Below is a small trained network, with its code and all its weights. Each question gives an input and a target symbol and asks what happens when units are switched off, that is, made to give their printed mean instead of their output.

import numpy as np


def w(rows, s, z=0):
    codes = np.array(rows[::2]) - 128.0
    scale = np.full(codes.shape[1], s)
    scale[-1] = z or s
    return codes * scale


def norm(h):
    return h / np.sqrt((h * h).mean(-1, keepdims=True) + 1e-5)


def f(y):
    return np.maximum(y, 0)


def softmax(a):
    e = np.exp(a - a.max(-1, keepdims=True))
    return e / e.sum(-1, keepdims=True)


def log_softmax(a):
    a = a - a.max(-1, keepdims=True)
    return a - np.log(np.exp(a).sum(-1, keepdims=True))


def net(x, mask):
    ids = ['ΓΔΛΞΣαβεζημτφψω'.index(c) for c in x.split()]
    T = len(ids)
    res = E[ids] + P[:T]
    r = norm(res)
    for j in range(2):
        rows = slice(2 * j, 2 * j + 2)
        q, k, v = (r @ M[0][rows].T for M in (Q, K, V))
        z = softmax(np.where(np.tri(T) > 0, q @ k.T / 2**0.5, -1e9)) @ v
        o = O[0][rows]
        res = res + np.where(mask[j], z, o[:, -1]) @ o[:, :-1]
    y = f(norm(res) @ A[0][:, :-1].T + A[0][:, -1])
    res = res + np.where(mask[2:18], y, B[0][:, -1]) @ B[0][:, :-1]
    return log_softmax(norm(res)[-1] @ U[:, :-1].T + U[:, -1])


Q, K, V, O, A, B = {}, {}, {}, {}, {}, {}
E = w([
[58,140,102,136,91,125],'Γ',
[107,111,3,181,114,123],'Δ',
[87,85,120,122,195,176],'Λ',
[40,124,153,123,77,140],'Ξ',
[128,61,73,86,215,112],'Σ',
[238,90,90,128,117,114],'α',
[118,68,135,160,154,175],'β',
[62,136,133,73,151,76],'ε',
[58,99,158,63,66,172],'ζ',
[153,126,111,133,196,127],'η',
[128,160,91,127,193,73],'μ',
[183,144,113,45,151,111],'τ',
[96,154,200,83,49,55],'φ',
[84,118,134,142,185,96],'ψ',
[141,167,206,149,119,196],'ω',
],0.02)
P = w([
[74,51,205,254,131,107],'0',
[107,114,169,171,159,118],'1',
[140,140,138,146,145,133],'2',
[124,115,162,130,149,115],'3',
[147,160,107,119,165,152],'4',
[149,146,103,129,132,161],'5',
],0.0087)
Q[0] = w([
[158,157,254,153,88,157],'h0',
[163,142,167,166,115,110],'h0',
[131,108,46,210,83,50],'h1',
[111,118,96,72,66,131],'h1',
],0.0085)
K[0] = w([
[97,222,191,233,165,78],'h0',
[20,189,108,206,160,70],'h0',
[88,22,3,241,183,117],'h1',
[29,127,128,42,127,29],'h1',
],0.006)
V[0] = w([
[85,35,15,38,160,140],'h0',
[124,208,106,225,156,52],'h0',
[71,215,129,112,160,254],'h1',
[126,198,221,98,108,129],'h1',
],0.008)
O[0] = w([
[42,27,174,60,170,184,253],'h0',
[145,77,2,166,157,62,109],'h0',
[56,88,138,245,103,125,110],'h1',
[131,149,188,186,55,46,53],'h1',
],0.0088,0.0036)
A[0] = w([
[180,158,90,113,155,128,87],'n0',
[121,95,77,173,158,144,49],'n1',
[115,73,78,211,198,129,104],'n2',
[49,186,116,118,108,110,89],'n3',
[111,164,118,101,81,20,121],'n4',
[100,186,111,109,72,119,147],'n5',
[95,133,107,163,126,254,93],'n6',
[151,175,95,203,124,129,229],'n7',
[137,199,196,92,133,183,130],'n8',
[170,147,64,97,129,182,62],'n9',
[162,56,97,39,122,102,61],'n10',
[143,120,126,170,200,87,35],'n11',
[105,116,137,134,116,180,189],'n12',
[93,198,110,113,135,140,77],'n13',
[120,173,133,95,71,87,1],'n14',
[207,149,109,214,126,182,142],'n15',
],0.011,0.0045)
B[0] = w([
[157,63,162,93,120,164,167],'n0',
[58,232,98,78,49,79,187],'n1',
[97,210,151,98,42,114,255],'n2',
[211,1,151,143,172,170,196],'n3',
[240,60,77,111,109,72,182],'n4',
[170,111,94,169,161,43,178],'n5',
[122,102,143,91,76,31,240],'n6',
[187,142,109,219,246,197,182],'n7',
[149,203,160,119,11,80,190],'n8',
[179,117,100,76,62,80,178],'n9',
[75,164,107,249,86,212,204],'n10',
[137,149,193,75,160,159,159],'n11',
[168,83,188,147,198,76,233],'n12',
[218,79,244,132,138,115,145],'n13',
[191,65,82,90,28,39,144],'n14',
[120,37,208,176,190,202,160],'n15',
],0.0066,0.0062)
U = w([
[150,146,133,240,168,126,188],'Γ',
[65,50,78,83,206,208,61],'Δ',
[143,146,45,119,193,74,57],'Λ',
[99,140,51,192,71,53,182],'Ξ',
[91,106,107,107,146,106,90],'Σ',
[167,157,183,67,102,148,200],'α',
[156,178,106,116,194,154,113],'β',
[68,130,182,142,68,156,33],'ε',
[124,70,70,88,132,96,4],'ζ',
[200,138,92,99,78,43,74],'η',
[221,50,89,83,140,188,213],'μ',
[148,136,100,124,157,112,201],'τ',
[45,107,4,52,92,121,245],'φ',
[60,211,95,131,145,67,8],'ψ',
[100,158,94,145,100,152,29],'ω',
],0.012,0.0042)

Each question gives the input, a string of symbols that net reads in full, and the target symbol t.
The units are the heads (2 rows each of Q, K, V and O) and the neurons (one row each of A and B). Each row of codes is followed by its name. A weight is (code - 128) times the scale printed after its matrix; where a second scale follows, it is the last column's (O, A, B and U).
mask holds one flag per unit, heads first, then neurons. A switched-off unit (its flag False) gives its mean, the last column of its rows in O or B, instead of its output. The means were averaged over made-up inputs and are rounded, as every weight is.
A unit's drop is (log p(t) with every unit on - log p(t) with that unit switched off) / (log p(t) with every unit on - log p(t) with every unit switched off).
The circuit of an input: a set's keep is (log p(t) with only the set's units on - log p(t) with every unit switched off) / (log p(t) with every unit on - log p(t) with every unit switched off). Starting from the 12 units with the biggest drops (on a tie, the unit counted first), units are removed one at a time, each time the one whose removal leaves the highest keep (on an exact tie, the one counted first), for as long as the keep stays at least 0.8.
circuit, biggest first: the units of the circuit, biggest drop first
most important unit: the unit with the biggest drop
k most important neurons: the k neurons with the biggest drops, biggest first
which heads matter: for each layer, one digit per head in row order, 1 if its drop is at least 0.15 and else 0, layers parted by /
input ψ φ η Ξ, target η: circuit, biggest first => [h0, n4]
input Ξ Λ Σ β η, target Δ: circuit, biggest first => [h0]
input β ψ η, target β: which heads matter => 10
input φ μ Γ ω ψ, target Γ: which heads matter => 11
input Λ Γ Σ η ε, target Δ: circuit, biggest first => [h0, n2]
input Ξ Λ Δ, target φ: which heads matter => 01
input ψ α μ ψ Σ ψ, target Δ: circuit, biggest first => [h1, h0, n10]
input Σ β μ, target Δ: circuit, biggest first => [h0, h1]
input ε Δ Δ η, target φ: which heads matter => 10
input α β μ, target μ: which heads matter => 01
input η Ξ Σ Γ, target Δ: circuit, biggest first => [h0, n2]
input ψ ζ ψ, target α: 2 most important neurons => [n8, n10]
input Γ α φ τ, target η: which heads matter => 01
input ω α Ξ β ω Γ, target Γ: which heads matter => 11
input α α Ξ α ε, target μ: most important unit => n3
input Δ ζ Γ φ, target η: which heads matter => 00
input ζ φ Γ Ξ, target η: circuit, biggest first => [h0, n4, h1]
input Γ α Γ β ω β, target Γ: which heads matter => 11
input μ τ μ ω, target Γ: circuit, biggest first => [h0, n7]
input Λ Σ β η, target Δ: circuit, biggest first => [h0, h1]
input Δ φ ζ, target η: which heads matter => 11
input Γ Λ Δ, target φ: which heads matter => 01
